Here is a tiny trained network, its code and every weight. The questions are about switching its units off for an input and a class, where a switched-off unit gives its printed mean instead of its output.

import numpy as np


def w(rows, s, z=0):
    codes = np.array(rows[::2]) - 128.0
    scale = np.full(codes.shape[1], s)
    scale[-1] = z or s
    return codes * scale


def norm(h):
    return h / np.sqrt((h * h).mean(-1, keepdims=True) + 1e-5)


def f(y):
    return np.maximum(y, 0)


def log_softmax(a):
    a = a - a.max(-1, keepdims=True)
    return a - np.log(np.exp(a).sum(-1, keepdims=True))


def net(x, mask):
    res = np.array(x, float).reshape(1, 4) / 4 @ E
    u = 0
    for l in range(3):
        y = f(norm(res) @ A[l][:, :-1].T + A[l][:, -1])
        res = res + np.where(mask[u : u + 6], y, B[l][:, -1]) @ B[l][:, :-1]
        u += 6
    return log_softmax(norm(res)[-1] @ U[:, :-1].T + U[:, -1])


A, B = {}, {}
E = w([
[97,68,201,129,39],'x0',
[97,126,255,38,182],'x1',
[132,41,148,157,201],'x2',
[224,210,185,164,91],'x3',
],0.0063)
A[0] = w([
[127,59,160,172,78,222],'L0N0',
[190,156,2,165,24,141],'L0N1',
[146,96,130,207,152,130],'L0N2',
[136,113,66,222,179,217],'L0N3',
[117,113,25,124,94,4],'L0N4',
[199,137,80,251,73,206],'L0N5',
],0.0099,0.0018)
B[0] = w([
[69,167,83,168,159,191],'L0N0',
[27,180,38,137,77,254],'L0N1',
[71,79,106,156,156,167],'L0N2',
[2,66,155,169,104,211],'L0N3',
[83,154,102,61,75,185],'L0N4',
[51,119,87,123,108,239],'L0N5',
],0.0094,0.0076)
A[1] = w([
[149,146,182,75,148,84],'L1N0',
[126,65,142,151,170,122],'L1N1',
[69,99,110,20,119,44],'L1N2',
[211,207,158,170,52,1],'L1N3',
[239,194,2,105,161,181],'L1N4',
[159,23,148,244,141,36],'L1N5',
],0.0074,0.0018)
B[1] = w([
[170,79,97,117,125,178],'L1N0',
[133,255,154,151,150,178],'L1N1',
[177,161,79,139,83,255],'L1N2',
[118,86,87,227,119,151],'L1N3',
[13,225,77,162,151,154],'L1N4',
[59,166,224,161,243,164],'L1N5',
],0.0075,0.0043)
A[2] = w([
[47,137,130,133,59,160],'L2N0',
[142,170,192,4,136,171],'L2N1',
[187,185,160,195,109,121],'L2N2',
[80,103,33,86,153,128],'L2N3',
[68,158,137,115,180,190],'L2N4',
[160,163,113,68,53,251],'L2N5',
],0.013,0.0026)
B[2] = w([
[253,209,181,132,191,248],'L2N0',
[12,76,33,112,63,180],'L2N1',
[138,168,127,130,23,141],'L2N2',
[240,148,248,159,40,224],'L2N3',
[196,199,62,151,75,209],'L2N4',
[48,195,103,209,241,181],'L2N5',
],0.0079,0.013)
U = w([
[7,108,60,109,62,223],'0',
[64,184,141,207,186,206],'1',
[163,196,168,185,105,175],'2',
[201,148,179,176,25,177],'3',
[181,128,139,134,120,80],'4',
[223,70,170,74,199,3],'5',
[184,71,203,92,185,3],'6',
],0.011,0.0051)

Each question gives the input, the list of numbers given to net, and the class t.
The units are the neurons (one row each of A and B). Each row of codes is followed by its name. A weight is (code - 128) times the scale printed after its matrix; where a second scale follows, it is the last column's (A, B and U).
mask holds one flag per neuron, layer by layer. A switched-off neuron (its flag False) gives its mean, the last column of its row in B, instead of its output. The means were averaged over made-up inputs and are rounded, as every weight is.
A unit's drop is (log p(t) with every unit on - log p(t) with that unit switched off) / (log p(t) with every unit on - log p(t) with every unit switched off).
The circuit of an input: a set's keep is (log p(t) with only the set's units on - log p(t) with every unit switched off) / (log p(t) with every unit on - log p(t) with every unit switched off). Starting from the 12 units with the biggest drops (on a tie, the unit counted first), units are removed one at a time, each time the one whose removal leaves the highest keep (on an exact tie, the one counted first), for as long as the keep stays at least 0.8.
units of the circuit, in order: the units of the circuit, biggest drop first
unit that matters most: the unit with the biggest drop
k most important neurons: the k neurons with the biggest drops, biggest first
top k neurons in layer l: the k neurons of layer l with the biggest drops, biggest first
drop when u is switched off: that unit's drop, to one decimal
input [3,-2,-4,-6], class 3: units of the circuit, in order	L2N3
input [6,5,2,-3], class 2: top 3 neurons in layer 2	L2N3; L2N5; L2N0
input [-1,-7,-1,2], class 0: top 3 neurons in layer 0	L0N1; L0N5; L0N3
input [-6,-8,0,4], class 0: top 3 neurons in layer 0	L0N1; L0N5; L0N3
input [6,5,-6,0], class 1: top 4 neurons in layer 2	L2N5; L2N0; L2N3; L2N4
input [-5,6,-2,6], class 0: units of the circuit, in order	L2N3; L0N1; L2N1; L0N0
input [7,0,-8,6], class 1: units of the circuit, in order	L2N5; L2N3
input [-1,8,3,-3], class 0: 2 most important neurons	L0N1; L2N1
input [-4,7,-7,2], class 0: 2 most important neurons	L2N1; L0N1
input [-7,5,7,-8], class 3: units of the circuit, in order	L2N5; L2N3
input [-1,7,5,3], class 0: 2 most important neurons	L2N1; L2N0
input [-6,4,3,-8], class 3: units of the circuit, in order	L2N3; L2N5
input [-2,7,-6,3], class 0: 2 most important neurons	L2N1; L0N1
input [0,5,4,5], class 0: unit that matters most	L2N1
input [1,5,-4,5], class 0: units of the circuit, in order	L0N1; L2N3; L0N3; L2N1
input [-1,-5,7,-8], class 3: 3 most important neurons	L2N3; L2N5; L0N4
input [2,-5,7,-8], class 3: 4 most important neurons	L2N3; L2N5; L0N4; L2N1
input [-2,3,-1,-4], class 3: 2 most important neurons	L2N3; L0N4
input [-6,8,7,6], class 0: 4 most important neurons	L2N1; L2N0; L2N3; L2N5
input [3,-1,-6,-8], class 3: units of the circuit, in order	L2N3
input [8,4,-8,-4], class 1: top 3 neurons in layer 0	L0N1; L0N3; L0N5
input [-5,0,-5,-6], class 3: drop when L2N3 is switched off	0.5
